Below are the code and all the weights of a small trained network. Each question names an input and a target symbol and asks about switching units off, where a switched-off unit gives its printed mean instead of its output.

import numpy as np


def w(rows, s, z=0):
    codes = np.array(rows[::2]) - 128.0
    scale = np.full(codes.shape[1], s)
    scale[-1] = z or s
    return codes * scale


def f(y):
    return np.maximum(y, 0)


def softmax(a):
    e = np.exp(a - a.max(-1, keepdims=True))
    return e / e.sum(-1, keepdims=True)


def log_softmax(a):
    a = a - a.max(-1, keepdims=True)
    return a - np.log(np.exp(a).sum(-1, keepdims=True))


def net(x, mask):
    ids = ['ΔΘβελτψ'.index(c) for c in x.split()]
    T = len(ids)
    res = E[ids] + P[:T]
    q, k, v = (res @ M[0].T for M in (Q, K, V))
    z = softmax(np.where(np.tri(T) > 0, q @ k.T / 4**0.5, -1e9)) @ v
    res = res + np.where(mask[0], z, O[0][:, -1]) @ O[0][:, :-1]
    y = f(res @ A[0][:, :-1].T + A[0][:, -1])
    res = res + np.where(mask[1:13], y, B[0][:, -1]) @ B[0][:, :-1]
    return log_softmax(res[-1] @ U[:, :-1].T + U[:, -1])


Q, K, V, O, A, B = {}, {}, {}, {}, {}, {}
E = w([
[167,92,47,201],'Δ',
[168,210,142,31],'Θ',
[184,249,142,145],'β',
[53,137,220,37],'ε',
[65,62,212,169],'λ',
[156,17,39,87],'τ',
[74,203,230,182],'ψ',
],0.012)
P = w([
[5,122,15,157],'0',
[103,114,114,111],'1',
[151,26,231,150],'2',
[114,112,98,101],'3',
[137,129,113,90],'4',
[175,30,233,139],'5',
[106,89,102,106],'6',
[146,133,108,81],'7',
[181,25,242,142],'8',
[99,80,100,112],'9',
[146,135,107,86],'10',
[182,28,246,146],'11',
[103,78,103,118],'12',
],0.011)
Q[0] = w([
[17,128,122,108],'h1',
[198,55,253,145],'h1',
[117,85,103,147],'h1',
[151,117,146,187],'h1',
],0.017)
K[0] = w([
[138,98,202,101],'h1',
[8,136,84,142],'h1',
[131,82,125,118],'h1',
[157,155,136,196],'h1',
],0.016)
V[0] = w([
[45,85,202,1],'h1',
[250,57,2,52],'h1',
[30,88,125,39],'h1',
[105,63,108,90],'h1',
],0.007)
O[0] = w([
[21,46,109,54,163],'h1',
[211,118,187,10,104],'h1',
[10,111,96,9,254],'h1',
[154,57,77,102,205],'h1',
],0.011,0.0032)
A[0] = w([
[183,115,62,100,101],'n1',
[93,96,105,159,106],'n2',
[98,109,181,124,163],'n3',
[82,99,74,95,145],'n4',
[97,21,133,196,176],'n5',
[121,101,143,64,121],'n6',
[206,125,193,106,2],'n7',
[156,35,122,162,57],'n8',
[97,200,155,102,127],'n9',
[109,250,63,100,36],'n10',
[127,50,180,100,91],'n11',
[111,73,200,122,40],'n12',
],0.012,0.0069)
B[0] = w([
[137,168,97,109,176],'n1',
[124,45,116,208,189],'n2',
[177,81,79,145,189],'n3',
[189,142,117,148,255],'n4',
[154,175,211,96,248],'n5',
[97,150,142,90,215],'n6',
[124,128,38,138,176],'n7',
[33,201,91,76,169],'n8',
[1,187,131,176,155],'n9',
[209,84,195,48,145],'n10',
[165,143,106,126,209],'n11',
[99,182,63,127,170],'n12',
],0.0092,0.014)
U = w([
[214,141,34,177,143],'Δ',
[169,153,186,81,121],'Θ',
[202,208,160,138,112],'β',
[134,126,44,145,88],'ε',
[254,13,177,116,254],'λ',
[215,112,95,98,57],'τ',
[123,193,84,173,98],'ψ',
],0.0089,0.0069)

Each question gives the input, a string of symbols that net reads in full, and the target symbol t.
The units are the heads (4 rows each of Q, K, V and O) and the neurons (one row each of A and B). Each row of codes is followed by its name. A weight is (code - 128) times the scale printed after its matrix; where a second scale follows, it is the last column's (O, A, B and U).
mask holds one flag per unit, heads first, then neurons. A switched-off unit (its flag False) gives its mean, the last column of its rows in O or B, instead of its output. The means were averaged over made-up inputs and are rounded, as every weight is.
A unit's drop is (log p(t) with every unit on - log p(t) with that unit switched off) / (log p(t) with every unit on - log p(t) with every unit switched off).
The circuit of an input: a set's keep is (log p(t) with only the set's units on - log p(t) with every unit switched off) / (log p(t) with every unit on - log p(t) with every unit switched off). Starting from the 12 units with the biggest drops (on a tie, the unit counted first), units are removed one at a time, each time the one whose removal leaves the highest keep (on an exact tie, the one counted first), for as long as the keep stays at least 0.8.
units of the circuit, in order: the units of the circuit, biggest drop first
k most important neurons: the k neurons with the biggest drops, biggest first
drop of u: that unit's drop, to one decimal
input β λ ψ Δ ψ, target ψ: 2 most important neurons	n9; n4
input λ Δ β, target λ: units of the circuit, in order	n8; n12
input ψ λ λ Δ β Δ Δ λ λ Δ τ ε, target ψ: units of the circuit, in order	h1
input Δ ε Δ β τ τ λ β τ λ β ψ, target Δ: units of the circuit, in order	h1; n7; n5
input Θ ψ λ ε ε Θ ψ Θ λ Δ ψ Δ, target Θ: 2 most important neurons	n8; n5
input ε β Δ ψ Δ β λ λ τ Δ λ, target λ: 4 most important neurons	n5; n2; n8; n4
input ε β Δ Δ β τ, target ε: 3 most important neurons	n8; n12; n2
input λ β λ λ τ τ ψ λ λ ψ, target λ: 3 most important neurons	n8; n2; n5
input Δ Θ λ τ ε β β ε Δ, target Δ: 2 most important neurons	n7; n5
input Θ ψ λ Δ τ ψ β τ β Θ Δ λ, target Θ: 3 most important neurons	n5; n12; n8
input β τ Δ ε Θ Δ Δ τ τ, target β: drop of n8	0.2
input Δ ε β τ λ τ, target Δ: drop of n7	0.5
input ε β Θ, target ε: drop of n6	0.1
input τ Δ Δ Δ Δ Θ λ Δ ψ Θ Θ Θ, target τ: drop of n7	0.3
